Here is a tiny trained network, its code and every weight. The questions are about switching its units off for an input and a class, where a switched-off unit gives its printed mean instead of its output.

import numpy as np


def w(rows, s, z=0):
    codes = np.array(rows[::2]) - 128.0
    scale = np.full(codes.shape[1], s)
    scale[-1] = z or s
    return codes * scale


def f(y):
    return np.maximum(y, 0)


def log_softmax(a):
    a = a - a.max(-1, keepdims=True)
    return a - np.log(np.exp(a).sum(-1, keepdims=True))


def net(x, mask):
    res = np.array(x, float).reshape(1, 2) / 4 @ E
    y = f(res @ A[0][:, :-1].T + A[0][:, -1])
    res = res + np.where(mask, y, B[0][:, -1]) @ B[0][:, :-1]
    return log_softmax(res[-1] @ U[:, :-1].T + U[:, -1])


A, B = {}, {}
E = w([
[164,48,232,115],'x0',
[253,147,94,231],'x1',
],0.013)
A[0] = w([
[154,115,114,120,87],'n0',
[44,111,202,83,249],'n1',
[171,159,93,215,194],'n2',
[104,173,39,134,201],'n3',
[123,184,21,189,154],'n4',
[63,184,116,48,189],'n5',
[117,42,245,127,196],'n6',
[184,164,23,195,254],'n7',
[26,95,94,64,151],'n8',
[125,70,101,191,78],'n9',
[230,39,164,178,201],'n10',
[114,91,228,2,169],'n11',
[174,132,156,118,133],'n12',
[110,96,188,68,176],'n13',
[231,139,156,136,129],'n14',
[103,154,110,126,155],'n15',
[155,237,2,162,87],'n16',
[215,117,204,151,129],'n17',
[83,66,227,32,169],'n18',
[104,121,95,91,184],'n19',
],0.015,0.0071)
B[0] = w([
[119,146,116,118,135],'n0',
[97,195,159,88,243],'n1',
[141,80,58,134,214],'n2',
[110,67,86,59,199],'n3',
[172,90,99,81,212],'n4',
[76,126,116,77,221],'n5',
[247,175,164,162,230],'n6',
[163,47,40,128,241],'n7',
[75,166,121,102,230],'n8',
[106,133,117,112,149],'n9',
[133,71,116,238,231],'n10',
[168,214,148,145,244],'n11',
[126,128,111,165,155],'n12',
[171,194,128,132,201],'n13',
[53,127,110,162,194],'n14',
[109,115,111,112,156],'n15',
[172,91,113,98,223],'n16',
[92,76,142,230,197],'n17',
[148,216,171,111,250],'n18',
[100,123,116,85,171],'n19',
],0.015,0.022)
U = w([
[252,96,72,73,120],'0',
[41,163,123,96,174],'1',
[137,109,163,130,3],'2',
[144,194,169,104,93],'3',
[147,72,83,205,237],'4',
[81,72,116,71,125],'5',
[100,125,155,160,8],'6',
[200,150,179,206,207],'7',
],0.015,0.0048)

Each question gives the input, the list of numbers given to net, and the class t.
The units are the neurons (one row each of A and B). Each row of codes is followed by its name. A weight is (code - 128) times the scale printed after its matrix; where a second scale follows, it is the last column's (A, B and U).
mask holds one flag per neuron, in row order. A switched-off neuron (its flag False) gives its mean, the last column of its row in B, instead of its output. The means were averaged over made-up inputs and are rounded, as every weight is.
A unit's drop is (log p(t) with every unit on - log p(t) with that unit switched off) / (log p(t) with every unit on - log p(t) with every unit switched off).
most important unit: the unit with the biggest drop
top k neurons: the k neurons with the biggest drops, biggest first
drop when u is switched off: that unit's drop, to one decimal
input [-1,-4], class 3: most important unit -> n14
input [8,-5], class 3: top 2 neurons -> (n1; n18)
input [-1,-1], class 1: top 2 neurons -> (n6; n7)
input [2,1], class 7: top 2 neurons -> (n7; n3)
input [7,4], class 7: top 2 neurons -> (n6; n7)
input [-5,-4], class 1: top 2 neurons -> (n7; n8)
input [5,-3], class 3: top 3 neurons -> (n1; n18; n7)
input [-2,8], class 4: top 2 neurons -> (n10; n14)
input [8,3], class 7: drop when n19 is switched off -> 0.0
input [-2,-5], class 1: drop when n6 is switched off -> 0.3
input [-2,-2], class 1: drop when n7 is switched off -> 0.1
